Rows are numbered. After the first four, each row is followed by the numbers of the three nearest rows among all rows above it, by straight-line distance, nearest first.
1: [-0.07, -0.88, 1.39, 1.33, -2.53, 1.56, -1.06, -1.22, 1.78, 1.28, -2.17, 0.55, 2.72, -1.28, -1.79, 0.42, 0.13, -3.71, 2.57, 3.49, 0.33, 2.07, 1.29, -0.71, -1.14, -1.69, 0.77]
2: [-1.74, 0.11, 0.70, -0.58, 0.85, -0.90, -3.86, 2.99, -0.18, -1.15, -3.22, -0.56, -1.88, 1.57, -0.36, -1.39, 0.73, -1.06, 1.30, 2.57, -0.65, -3.10, 2.09, -0.65, 1.13, 2.02, -2.01]
3: [2.80, 1.69, 0.22, 1.17, 2.11, -1.76, -4.27, 2.76, -2.23, 2.85, 1.17, -0.83, 0.25, -0.90, -0.74, -1.37, 0.93, -2.53, -2.46, -1.22, 0.91, -2.75, 0.76, -1.79, 0.09, 0.00, -1.27]
4: [-2.21, -1.10, 1.57, -0.40, 0.78, 1.27, 1.00, 0.41, -2.32, -2.14, -1.86, 0.93, -2.16, 1.45, -1.12, 1.02, -0.71, -1.04, 3.82, 1.40, -2.38, 2.51, 1.06, -1.28, 1.43, -1.70, 0.48]
5: [0.45, -1.21, 1.02, 1.02, -0.96, -0.53, -3.24, 1.63, -0.56, 0.45, -0.23, -0.56, -1.87, 0.56, 1.16, 2.48, -0.87, -3.47, 2.38, -0.46, -1.53, 0.21, 0.92, -1.07, 1.33, 0.38, 0.19]	4 2 1
6: [-0.61, -1.33, 2.16, 1.50, -1.92, -0.74, -0.19, 1.40, -3.00, 0.33, -4.80, 1.59, 3.72, 1.61, 0.10, 4.92, -0.72, -4.43, -1.31, 3.22, 1.71, -3.50, 0.20, -1.29, 2.62, 1.23, 0.16]	5 1 2
7: [-1.62, -2.96, -0.43, -1.83, -0.56, 0.68, -0.72, 1.16, 1.77, -2.66, 1.06, -0.10, -0.54, -1.30, -1.57, 1.92, 0.84, 1.28, 2.72, 0.68, -2.20, 4.67, -0.78, 0.60, -0.28, -1.86, -1.53]	4 5 1
8: [0.05, 1.51, 1.48, -1.50, 0.45, 0.47, -2.47, -1.51, -0.50, -0.38, -4.15, 0.04, -1.54, 3.03, 0.46, 1.94, 1.25, -2.48, -0.73, 4.97, 1.15, -3.29, 0.23, -0.73, 1.69, 2.70, -2.23]	2 6 5
9: [-1.09, -1.21, -0.32, -1.51, 1.37, 0.23, -2.48, 4.79, -1.32, 2.93, 2.62, 1.14, 1.08, -0.28, 1.03, -0.84, -0.03, 0.12, -1.00, 1.11, 1.09, -4.21, -1.74, 1.52, 1.43, 0.74, -1.93]	3 2 5
10: [2.27, 0.01, -0.57, 1.09, 1.31, -1.44, -1.31, 2.58, 0.30, 0.57, 1.49, 0.95, -1.13, 1.13, 1.13, -1.33, 0.13, -2.00, -2.23, -1.27, 3.48, -4.30, 1.36, 2.10, 0.58, 4.49, 0.17]	3 9 2
11: [-1.82, 0.54, 0.42, 0.96, 0.71, -3.02, -0.22, 1.47, -2.65, -1.00, -1.66, -0.95, -3.25, 3.33, -0.56, 4.70, 0.14, -4.90, 0.52, 5.26, -2.55, -0.37, 2.43, 0.72, 2.40, 2.02, -1.70]	8 5 2
12: [-1.71, -2.64, 1.11, -1.70, -0.14, 0.43, -0.17, 1.17, -0.44, 0.50, -2.56, -1.62, 1.73, 0.92, -0.16, 1.72, -0.59, 0.10, 5.78, 2.38, -1.69, 1.83, 0.86, -1.13, 1.45, 1.05, -0.17]	4 5 7
13: [-1.01, 0.02, -0.05, -0.76, 1.55, -1.82, 2.43, -0.89, -1.55, -2.18, 1.88, -1.89, -3.28, 0.15, -4.01, 1.07, 1.49, -1.35, 0.68, 0.28, -1.82, 0.63, 1.18, 1.43, -0.16, 2.08, -1.04]	4 7 11
14: [-0.55, -1.31, 0.52, -1.15, -2.79, 0.78, -1.80, -1.91, -0.85, 0.76, -0.96, -1.22, 1.61, 2.07, -2.30, 3.48, -2.75, -2.45, 3.41, 1.96, 0.76, 0.62, 0.07, -3.29, 0.25, 0.37, 1.03]	12 1 5
15: [-1.40, -0.90, 1.23, 0.86, -0.88, -2.60, -2.51, 2.33, -1.14, -1.92, -3.30, 1.50, -1.97, 2.96, -0.79, 6.03, -0.76, -1.23, 0.65, 4.06, 1.55, -2.11, 1.15, 1.74, 1.09, 1.49, -3.56]	11 8 2
16: [1.48, 1.08, -0.61, 1.85, 0.04, -0.41, 0.39, 1.19, 0.19, 0.76, 3.58, -0.95, -1.49, -4.98, -1.16, -1.91, 0.43, 2.74, -1.20, -5.86, -1.46, 3.08, -0.92, -0.20, -1.30, -1.94, 0.61]	7 3 13
17: [0.32, -0.43, 0.10, -0.61, 2.50, -0.79, -0.01, 4.70, -1.35, 4.51, 5.49, -0.64, 2.70, -0.45, 0.38, -4.72, 4.60, 1.36, 0.26, -3.42, 0.44, -2.06, -1.30, 0.29, 0.42, -0.31, 0.59]	9 3 16
18: [-1.10, -6.01, 0.63, -0.96, 2.12, 0.32, -0.82, -1.36, -1.62, 2.58, 1.16, 2.15, 0.50, 2.86, 1.32, 0.12, -0.50, -1.31, 3.92, 1.12, -0.53, 1.43, -0.10, 0.37, 0.17, -0.50, 0.58]	12 4 5
19: [-1.86, -0.30, 1.04, -1.64, -1.46, 0.74, -3.69, 0.98, 1.20, 0.56, -4.37, 0.60, -0.77, 2.96, 1.73, 2.58, -0.17, -2.09, -2.25, 5.98, 0.77, -3.41, 3.75, -0.89, 1.40, 1.81, -2.12]	8 2 15
20: [-1.47, 1.59, 0.52, -0.91, -3.07, -1.31, -0.38, -0.88, 0.14, -1.30, -2.37, -0.51, -0.25, 2.66, -0.91, 6.25, -0.15, -3.29, -2.22, 4.46, 2.47, -4.33, 1.63, -3.13, 1.39, 3.03, -0.17]	8 19 6
21: [1.56, -2.07, 0.99, 0.79, 0.37, -0.71, -1.63, 1.94, -0.91, 2.32, -0.19, -0.87, 2.50, -0.92, 0.39, -1.94, 1.00, -3.16, -0.45, 0.82, 0.67, -5.55, -1.44, 1.04, 1.52, 0.67, 0.60]	9 3 10
22: [-1.22, -3.89, 0.42, -0.75, 3.18, 1.54, -1.61, 3.98, -0.39, 4.33, 2.28, -1.12, 1.98, -2.58, 0.96, -2.91, 1.96, -1.77, -0.02, 1.81, -0.05, -2.28, -0.94, 3.00, -0.81, 2.64, -1.38]	9 21 17
23: [3.62, 0.05, -2.62, 1.38, 0.76, -0.47, -1.49, 1.70, 0.09, 2.29, 0.41, 0.67, -0.29, 1.17, 3.08, -0.55, 0.08, -1.87, -2.80, -1.31, 0.98, -4.93, 0.07, 1.06, 2.30, 1.23, -0.14]	10 21 3
24: [2.80, -0.82, -1.70, 0.18, -1.03, -1.26, -3.81, -0.86, 1.52, 2.65, -3.39, 1.90, 0.32, 0.87, 1.05, -0.07, 1.75, -0.93, 0.53, 1.08, 1.65, -2.72, 0.36, 0.01, 1.07, -1.79, 0.80]	23 21 5
25: [-1.93, -2.47, 0.90, 0.30, -1.75, -1.84, -1.20, -1.37, -1.94, 0.69, 0.43, -1.37, -0.47, 1.15, -2.40, 4.03, -2.10, -4.77, 3.29, 2.63, -0.60, 0.60, 0.98, -1.80, 0.01, 0.23, 1.26]	14 5 12
26: [0.80, -1.62, 1.52, -1.06, 2.98, 1.94, -1.40, -0.85, -0.21, 1.10, -1.67, 1.87, 1.47, 1.17, 1.11, 0.68, -0.12, -1.40, 2.05, 1.53, 0.32, -0.07, -2.24, -0.95, -0.07, 1.05, 0.40]	18 12 5
27: [0.03, -0.67, -0.92, -0.54, 2.08, -0.47, -2.64, 3.01, -0.41, 3.02, 0.28, -0.38, -0.79, 0.92, 1.33, 0.72, 0.68, -0.77, 0.12, -1.22, 1.11, -3.22, -0.25, 0.98, 0.40, 2.79, 0.44]	9 10 23
28: [1.17, -2.50, 1.03, -2.22, -0.15, -2.51, -2.60, -1.95, -4.13, 3.37, -1.94, -0.32, 0.52, 3.14, 0.56, 2.76, -1.77, -6.10, -0.03, 4.25, 0.60, -4.38, 0.47, -2.59, 2.88, 0.18, 1.35]	6 25 8
29: [4.29, -1.48, 1.28, -0.41, 0.80, 0.35, -0.41, 1.29, -2.99, 3.09, 4.11, -0.70, 2.56, -0.15, -1.06, -3.00, 0.01, -2.35, 0.29, 0.33, -0.85, -2.12, -2.03, -0.31, 0.39, -1.48, 1.97]	21 3 17
30: [-1.72, -2.90, 2.25, -1.85, -1.19, -0.22, -2.29, 1.39, -3.48, 3.50, -3.07, 1.83, 2.12, 3.23, 0.88, 2.81, 1.41, -3.80, 2.04, 6.12, 2.39, -5.19, -0.74, -0.19, 3.39, 1.84, -2.38]	6 28 8
31: [1.90, -0.20, -1.45, 1.87, 1.36, -1.35, -1.83, 2.40, -2.49, 2.43, 0.16, 0.88, 1.46, 0.97, 1.73, -0.80, 0.03, -0.71, -2.80, 1.30, 0.94, -3.21, -0.22, 2.28, 0.52, -2.04, 0.05]	23 21 9
32: [2.42, -1.30, -0.88, -0.38, 2.62, 1.84, -2.31, -1.70, -2.44, 3.38, 0.98, -0.51, 2.74, -0.66, 0.49, -2.56, 1.87, 1.36, -0.99, -0.78, 1.83, -2.84, -0.24, 1.42, 0.56, -1.90, 0.72]	31 29 21
33: [2.16, -2.17, 2.01, -1.77, -0.41, 0.59, -0.26, -0.34, -3.87, 1.15, -1.37, 0.31, 2.69, 0.74, -0.11, -1.06, 3.06, -3.58, 1.10, 4.24, -1.48, 0.32, -0.58, -2.20, -0.30, -0.07, 0.55]	26 1 29
34: [2.84, -0.63, 0.99, -1.03, 1.27, 0.50, 0.23, 0.41, -0.98, 4.17, 1.55, -1.67, 1.41, -1.29, -0.50, -2.99, 2.87, -0.25, 1.48, -0.57, -1.16, 2.80, -1.73, 2.11, -2.05, -1.35, 1.60]	29 32 17
35: [1.07, -3.91, 1.27, -1.50, 0.16, 0.58, 0.50, 3.52, -2.60, 3.17, 1.40, -0.21, 1.65, -1.93, 0.54, -1.35, 3.08, -1.21, 1.35, -2.22, -1.18, -0.03, -1.08, 1.44, -1.17, 0.17, -0.46]	34 22 29
36: [-3.71, -2.45, 0.03, -2.35, 0.20, 0.50, 1.03, -0.18, -2.78, -1.48, -2.52, -0.30, 0.09, 0.29, 1.08, 1.68, 0.74, 0.62, 3.02, 4.26, -0.18, 0.85, 1.25, 1.83, 1.22, -2.80, -0.05]	4 12 7
37: [2.85, -0.11, -0.66, -0.95, 4.49, -0.05, 0.33, 2.86, 0.22, 2.80, 2.20, -0.15, -0.06, -1.32, 1.50, -0.93, 1.41, 0.02, -2.61, -0.53, 1.23, -1.90, -0.52, 0.45, 1.73, 2.39, 0.82]	27 23 10
38: [-1.39, 0.78, 0.62, 0.20, 0.58, -2.62, -0.56, 2.01, 0.01, 1.25, -1.79, 0.07, -3.58, -0.11, 0.10, -0.98, 0.82, -0.03, -1.16, 0.57, -0.49, -1.01, -1.90, -1.31, 2.47, 2.87, -1.07]	2 27 5
39: [-1.97, -0.59, 0.20, 0.60, -2.74, 2.02, 0.46, -1.17, -1.31, 0.21, -3.50, 0.70, -2.25, 1.18, -0.89, 1.17, -0.56, -3.42, 1.60, 0.93, -1.82, 2.13, 2.00, -0.47, -0.59, 2.73, -0.85]	4 5 25
40: [4.66, -1.58, 0.57, 0.17, 0.17, 0.26, 0.31, 3.32, -2.63, 3.27, 2.43, -1.91, 1.79, -1.86, -0.42, -3.42, 0.98, -2.36, 1.65, -1.29, -2.26, -0.72, -1.35, -0.88, -0.57, 0.01, 1.13]	29 35 34
41: [-2.56, -0.53, 1.19, -0.15, -0.33, -1.74, -0.95, -0.63, -1.31, 2.09, -3.99, 1.42, 2.17, 1.09, -0.35, 1.03, -1.94, -3.85, -0.50, 3.10, -0.66, -2.81, -1.01, -1.81, 1.53, 0.25, 2.10]	6 28 26
42: [-2.09, -2.59, 1.00, -0.56, -0.79, 0.55, 0.68, -0.10, -1.38, 3.13, -0.38, -0.04, -0.87, 0.55, 1.03, -0.84, 0.10, 0.23, 3.11, 0.65, 1.10, 0.18, 0.20, -0.07, -0.21, 0.23, 0.36]	18 12 26
43: [1.13, 0.95, -1.80, -0.27, 1.41, 0.75, -1.41, 2.49, -0.06, 0.32, -2.60, 0.36, -1.91, 1.02, -0.04, 0.39, 0.88, -0.84, -2.92, 2.06, 0.62, -1.93, 0.80, -2.93, 1.29, -0.99, 0.21]	38 2 24
44: [0.68, -4.45, 3.28, -3.32, 0.83, 0.06, -0.94, -0.70, -2.50, 0.46, 0.90, -0.62, 0.82, 1.15, 1.13, -0.48, -0.16, -0.71, 2.36, -1.02, -0.66, 2.46, -0.71, 0.35, 0.33, 0.54, -0.34]	18 42 26
45: [-1.09, -1.37, 0.56, 0.28, -0.71, -1.26, -0.36, 0.03, -3.74, 1.70, 1.02, -0.37, 2.65, 0.51, -1.83, 2.20, -1.75, -2.02, 2.56, 2.02, -2.86, 1.03, -2.55, -0.05, 1.15, -1.83, 0.00]	25 14 12
46: [2.59, 0.06, 1.60, -1.18, 2.25, 0.79, -2.13, 1.85, -2.64, 3.88, -0.22, -0.38, 0.27, -1.19, 2.63, -0.09, 1.67, -2.23, -0.18, 1.38, 0.91, -5.24, -0.09, -0.51, 2.58, 2.40, -0.60]	21 27 37
47: [-3.00, 3.61, -0.39, 0.45, -0.30, 0.48, 0.78, 1.23, 0.96, -1.32, -5.21, -0.06, -0.62, 4.66, 0.02, 0.12, 1.94, 1.54, -0.24, 2.49, 1.15, -1.46, 1.77, 1.30, 0.54, 1.16, -1.16]	2 8 43
48: [0.43, -1.89, -0.03, -1.18, -2.00, -1.57, -3.02, 0.06, -4.03, 3.27, -3.00, -0.07, 0.61, 2.09, 0.37, 3.93, -0.77, -2.83, 0.24, 4.52, 1.75, -4.39, 0.52, -0.94, 1.50, 0.67, -0.52]	28 30 6
49: [-3.20, -0.56, 0.52, 0.35, -1.03, 2.41, -2.51, 1.18, 0.09, -1.03, -2.71, 0.58, -1.39, 0.63, 0.42, 0.17, 0.51, -0.24, 3.65, -0.10, 2.71, 0.86, 0.54, 0.58, -0.85, 1.41, -2.08]	42 39 2
50: [-1.29, -1.43, -0.28, -0.29, -2.63, 0.63, -2.94, -2.58, 0.24, -0.41, -1.94, 1.66, 1.43, 0.67, 1.34, 1.86, -0.37, -1.50, 1.08, 2.36, 1.59, -2.78, 1.72, -1.18, 0.54, -1.21, 0.13]	24 14 41
51: [0.48, -2.59, 0.67, -1.41, -1.78, 0.51, 1.67, -1.92, 0.75, 3.00, -4.14, 1.15, 0.59, -0.61, 0.56, -0.09, 0.90, 0.37, 1.61, 0.85, 0.54, 2.54, -1.30, 0.55, 1.21, 1.00, 0.48]	42 26 12
52: [1.85, -0.67, -1.55, -2.07, 3.68, 0.74, -2.23, 2.10, -1.41, 1.47, 0.62, 2.18, -0.72, -0.76, 0.98, -1.47, -0.19, -1.12, 0.16, 1.01, 1.26, -5.17, -0.17, -0.71, 1.31, 1.12, 0.45]	46 27 9
53: [-2.34, -1.48, 2.32, -0.40, -1.17, -0.39, 1.65, -0.32, -1.31, -1.24, -0.59, -0.17, 0.70, -0.31, 0.05, 0.71, -0.74, -2.55, 4.79, 2.96, -1.35, -0.24, -0.48, 0.49, 1.80, -1.15, 1.43]	4 12 36
54: [2.24, 0.56, -2.42, 2.45, 2.28, 1.84, -0.91, -0.29, -2.32, 1.06, 1.29, 0.35, 1.50, -1.07, 1.16, -5.91, 1.76, 1.57, -2.19, -0.42, 0.50, -2.07, -1.11, 1.96, 0.07, 0.42, 1.15]	32 31 37
55: [2.29, -2.63, -1.24, -0.14, 0.49, 1.11, -1.59, 2.57, 0.21, 4.05, 2.24, 0.00, -0.72, -0.05, -2.48, -3.62, 0.74, -0.03, 2.94, 1.26, -0.14, -0.78, 0.37, -0.33, 1.55, -0.68, -0.35]	40 29 42
56: [1.54, -1.17, -1.75, -0.32, 1.79, -1.09, -1.77, 0.47, -3.65, 2.10, -0.75, -0.62, 0.20, 1.14, -0.71, -1.18, -1.88, -3.29, -2.39, 1.46, -0.24, -3.59, 0.48, 1.45, 1.02, 0.79, 3.53]	31 21 52
57: [-3.33, -1.52, 1.18, -0.04, -0.11, 0.18, -1.19, -1.15, -2.23, -0.73, -2.08, 1.20, 1.30, 2.50, 0.26, 2.26, -1.48, -4.30, 3.08, 4.85, 0.58, -1.51, 0.50, 0.06, 1.67, -1.14, 0.72]	53 41 50
58: [-2.11, 0.83, 0.40, -2.70, -1.67, 1.63, -1.74, 1.05, 0.09, -0.95, -5.15, 0.61, 0.01, 3.51, 0.74, 4.08, 1.08, -0.38, 2.22, 4.85, 2.92, -3.71, 0.90, -1.68, 1.21, 3.15, -2.48]	8 19 20
59: [-0.79, -2.57, 1.59, -2.59, 2.11, 1.33, -1.84, 2.49, -1.13, 0.98, 0.22, 1.60, -0.43, 0.42, -0.53, -1.67, 1.21, 0.91, 4.23, 0.97, -0.39, 1.78, -1.64, 1.76, 0.50, 1.06, -2.03]	44 42 26
